Here is a tiny trained network, its code and every weight. The questions are about switching its units off for an input and a class, where a switched-off unit gives its printed mean instead of its output.

import numpy as np


def w(rows, s, z=0):
    codes = np.array(rows[::2]) - 128.0
    scale = np.full(codes.shape[1], s)
    scale[-1] = z or s
    return codes * scale


def f(y):
    return np.maximum(y, 0)


def log_softmax(a):
    a = a - a.max(-1, keepdims=True)
    return a - np.log(np.exp(a).sum(-1, keepdims=True))


def net(x, mask):
    res = np.array(x, float).reshape(1, 8) / 4 @ E
    y = f(res @ A[0][:, :-1].T + A[0][:, -1])
    res = res + np.where(mask, y, B[0][:, -1]) @ B[0][:, :-1]
    return log_softmax(res[-1] @ U[:, :-1].T + U[:, -1])


A, B = {}, {}
E = w([
[112,85,81,153,123,173,155,70,173,196,234],'x0',
[119,183,88,160,119,83,66,153,85,107,116],'x1',
[64,117,130,229,177,187,152,65,87,142,122],'x2',
[113,67,193,143,88,202,79,199,173,93,162],'x3',
[130,63,114,78,121,150,125,198,85,159,123],'x4',
[190,201,154,157,254,143,135,145,176,107,185],'x5',
[100,134,95,141,90,176,53,24,83,101,178],'x6',
[182,111,87,160,154,200,146,172,100,66,105],'x7',
],0.0098)
A[0] = w([
[159,154,97,137,178,170,137,164,91,201,123,186],'N0',
[160,121,98,66,75,126,106,142,143,130,158,151],'N1',
[114,143,76,103,75,145,65,111,87,102,117,98],'N2',
[109,119,151,168,137,150,115,131,69,75,104,171],'N3',
[107,134,166,30,80,63,129,152,147,116,61,195],'N4',
[159,184,203,93,186,94,141,169,70,135,29,202],'N5',
[118,64,130,184,91,218,111,140,103,110,108,176],'N6',
[168,69,108,107,48,120,128,92,162,199,182,236],'N7',
[176,124,163,118,203,123,198,177,189,157,198,176],'N8',
[115,91,122,120,91,193,115,143,90,151,31,199],'N9',
[114,127,111,125,132,60,89,125,71,134,90,122],'N10',
[54,107,159,164,125,182,130,84,161,159,230,208],'N11',
[95,88,94,176,143,124,125,92,44,139,131,212],'N12',
[183,205,125,162,168,174,81,116,141,110,128,253],'N13',
[161,213,42,148,120,144,90,92,63,106,131,135],'N14',
[185,158,89,128,146,67,111,116,89,2,97,144],'N15',
[150,115,193,56,69,102,104,164,178,123,87,234],'N16',
],0.01,0.0052)
B[0] = w([
[180,69,76,165,82,141,154,136,139,138,85,184],'N0',
[117,159,111,88,66,172,120,132,145,129,181,182],'N1',
[106,174,102,88,144,118,148,164,79,131,99,179],'N2',
[168,130,162,224,178,97,175,157,114,150,94,183],'N3',
[61,146,144,83,132,114,41,175,160,101,95,237],'N4',
[183,128,116,126,155,77,88,131,206,85,31,253],'N5',
[102,92,180,151,193,148,199,169,53,116,134,210],'N6',
[1,104,77,46,104,169,131,83,85,136,193,221],'N7',
[142,54,69,136,145,171,127,99,243,124,150,237],'N8',
[67,152,174,122,126,159,173,195,132,132,71,204],'N9',
[119,142,164,128,122,73,126,138,131,133,130,183],'N10',
[48,109,159,189,172,108,78,77,93,119,160,243],'N11',
[136,70,125,175,90,101,177,138,85,229,76,205],'N12',
[219,141,76,193,177,117,103,126,111,135,196,226],'N13',
[175,185,93,144,120,103,187,126,60,167,166,206],'N14',
[167,167,62,119,115,112,128,189,127,101,130,215],'N15',
[75,175,169,60,117,129,63,214,206,103,184,237],'N16',
],0.0089,0.015)
U = w([
[114,175,152,103,132,16,68,180,161,82,2,33],'0',
[113,64,180,174,124,183,220,228,30,151,60,67],'1',
[62,125,122,8,63,201,105,204,117,115,166,90],'2',
[115,132,159,201,225,173,78,79,159,109,203,253],'3',
[56,58,84,121,82,64,166,12,44,226,102,114],'4',
[226,220,56,137,86,63,160,190,49,160,138,146],'5',
[201,21,59,99,149,159,171,164,191,144,94,160],'6',
],0.0085,0.0013)

Each question gives the input, the list of numbers given to net, and the class t.
The units are the neurons (one row each of A and B). Each row of codes is followed by its name. A weight is (code - 128) times the scale printed after its matrix; where a second scale follows, it is the last column's (A, B and U).
mask holds one flag per neuron, in row order. A switched-off neuron (its flag False) gives its mean, the last column of its row in B, instead of its output. The means were averaged over made-up inputs and are rounded, as every weight is.
A unit's drop is (log p(t) with every unit on - log p(t) with that unit switched off) / (log p(t) with every unit on - log p(t) with every unit switched off).
The circuit of an input: a set's keep is (log p(t) with only the set's units on - log p(t) with every unit switched off) / (log p(t) with every unit on - log p(t) with every unit switched off). Starting from the 12 units with the biggest drops (on a tie, the unit counted first), units are removed one at a time, each time the one whose removal leaves the highest keep (on an exact tie, the one counted first), for as long as the keep stays at least 0.8.
circuit, biggest first: the units of the circuit, biggest drop first
top k neurons: the k neurons with the biggest drops, biggest first
drop when u is switched off: that unit's drop, to one decimal
input [-5,-5,-3,5,3,-3,-2,7], class 0: top neuron	N7
input [5,-6,-2,2,5,2,3,1], class 3: top 3 neurons	N11, N12, N16
input [-4,1,7,-2,2,-5,-1,-5], class 1: top 3 neurons	N12, N16, N9
input [-2,6,1,4,-7,4,6,-7], class 5: circuit, biggest first	N14, N8
input [2,6,1,-4,-4,-3,-6,0], class 5: top 3 neurons	N16, N11, N9
input [3,3,3,-2,3,-7,-6,-7], class 2: circuit, biggest first	N4, N7
input [-4,5,-6,-6,4,-4,5,4], class 5: top 2 neurons	N14, N15
input [1,-7,8,-2,3,4,1,-6], class 4: circuit, biggest first	N16, N12
input [3,5,-7,2,-4,8,-6,-3], class 6: top 2 neurons	N8, N11
input [-3,-4,-7,4,-7,-5,-8,-6], class 2: top 3 neurons	N16, N7, N1
input [-5,-3,-3,-6,2,7,1,1], class 6: top 2 neurons	N8, N5
input [7,-8,-1,-2,0,-2,-6,1], class 2: top 3 neurons	N7, N12, N5
input [-1,-1,8,4,-4,2,8,1], class 1: top 2 neurons	N12, N6
input [4,8,2,-2,8,2,5,1], class 5: circuit, biggest first	N14
input [8,7,2,0,-2,-7,-6,6], class 1: top 2 neurons	N6, N9
input [4,-1,-7,-7,8,7,4,-1], class 6: top 2 neurons	N8, N16
input [-4,8,-4,0,-8,0,4,-6], class 5: top 3 neurons	N14, N15, N13
input [8,-7,2,-8,-6,6,8,-3], class 4: top 3 neurons	N12, N7, N16
input [6,8,1,7,-5,-7,1,8], class 1: drop when N15 is switched off	0.0
input [0,-1,1,-5,8,-8,1,3], class 1: circuit, biggest first	N9
input [-3,-5,8,-4,-5,-1,-1,-4], class 4: drop when N12 is switched off	0.1
input [4,6,-3,-5,5,7,-3,3], class 6: drop when N8 is switched off	1.3
input [1,8,-2,-5,-1,7,-8,4], class 6: drop when N5 is switched off	0.1
